Below are the code and all the weights of a small trained network. Each question names an input and a class and asks about switching units off, where a switched-off unit gives its printed mean instead of its output.

import numpy as np


def w(rows, s, z=0):
    codes = np.array(rows[::2]) - 128.0
    scale = np.full(codes.shape[1], s)
    scale[-1] = z or s
    return codes * scale


def f(y):
    return y / 2 * (1 + np.tanh(0.7978845608 * (y + 0.044715 * y**3)))


def log_softmax(a):
    a = a - a.max(-1, keepdims=True)
    return a - np.log(np.exp(a).sum(-1, keepdims=True))


def net(x, mask):
    res = np.array(x, float).reshape(1, 5) / 4 @ E
    y = f(res @ A[0][:, :-1].T + A[0][:, -1])
    res = res + np.where(mask, y, B[0][:, -1]) @ B[0][:, :-1]
    return log_softmax(res[-1] @ U[:, :-1].T + U[:, -1])


A, B = {}, {}
E = w([
[161,98,130,254],'x0',
[128,57,185,160],'x1',
[101,129,194,223],'x2',
[180,72,35,83],'x3',
[93,35,179,92],'x4',
],0.0079)
A[0] = w([
[90,254,203,143,254],'n0',
[94,87,219,56,192],'n1',
[141,153,156,242,122],'n2',
[85,141,206,194,175],'n3',
[126,106,166,71,213],'n4',
[150,16,70,70,217],'n5',
[151,131,31,17,225],'n6',
[103,165,44,161,121],'n7',
[58,102,79,228,137],'n8',
],0.0098,0.0061)
B[0] = w([
[97,225,90,162,230],'n0',
[45,139,18,145,186],'n1',
[203,158,137,211,185],'n2',
[118,221,110,160,194],'n3',
[82,101,92,80,172],'n4',
[46,1,173,2,209],'n5',
[53,138,163,63,245],'n6',
[140,139,178,150,154],'n7',
[224,113,128,159,163],'n8',
],0.0097,0.012)
U = w([
[45,167,36,191,254],'0',
[129,215,127,102,30],'1',
[167,146,112,207,74],'2',
[192,109,122,192,159],'3',
[141,191,117,254,49],'4',
[74,46,188,111,154],'5',
],0.0094,0.0046)

Each question gives the input, the list of numbers given to net, and the class t.
The units are the neurons (one row each of A and B). Each row of codes is followed by its name. A weight is (code - 128) times the scale printed after its matrix; where a second scale follows, it is the last column's (A, B and U).
mask holds one flag per neuron, in row order. A switched-off neuron (its flag False) gives its mean, the last column of its row in B, instead of its output. The means were averaged over made-up inputs and are rounded, as every weight is.
A unit's drop is (log p(t) with every unit on - log p(t) with that unit switched off) / (log p(t) with every unit on - log p(t) with every unit switched off).
The circuit of an input: a set's keep is (log p(t) with only the set's units on - log p(t) with every unit switched off) / (log p(t) with every unit on - log p(t) with every unit switched off). Starting from all 9 units, units are removed one at a time, each time the one whose removal leaves the highest keep (on an exact tie, the one counted first), for as long as the keep stays at least 0.8.
circuit, biggest first: the units of the circuit, biggest drop first
k most important neurons: the k neurons with the biggest drops, biggest first
drop when u is switched off: that unit's drop, to one decimal
input [6,-2,-5,0,0], class 5: circuit, biggest first -> n0, n3
input [-1,-2,6,5,-6], class 2: 2 most important neurons -> n1, n3
input [8,-5,3,-1,8], class 3: circuit, biggest first -> n8
input [6,6,-3,3,-4], class 3: circuit, biggest first -> n6, n0, n1
input [7,8,2,7,-6], class 3: circuit, biggest first -> n0, n8
input [5,6,-1,-2,-2], class 4: circuit, biggest first -> n5, n2
input [-6,6,6,1,8], class 0: 3 most important neurons -> n1, n3, n6
input [7,-3,8,4,8], class 3: 2 most important neurons -> n0, n8
input [-4,5,1,-1,3], class 0: 2 most important neurons -> n1, n6
input [8,-4,0,3,4], class 3: 2 most important neurons -> n6, n8
input [-8,-5,5,5,-6], class 1: 2 most important neurons -> n1, n6
input [4,5,-4,-5,6], class 0: 2 most important neurons -> n1, n3
input [6,1,-2,1,5], class 5: 2 most important neurons -> n5, n0
input [2,7,2,-1,1], class 2: 3 most important neurons -> n0, n6, n8
input [-4,5,-3,-8,3], class 0: drop when n2 is switched off -> 0.0
input [-7,-2,-2,0,2], class 5: drop when n5 is switched off -> 0.2
input [-3,-4,1,-8,-6], class 4: drop when n6 is switched off -> 0.2
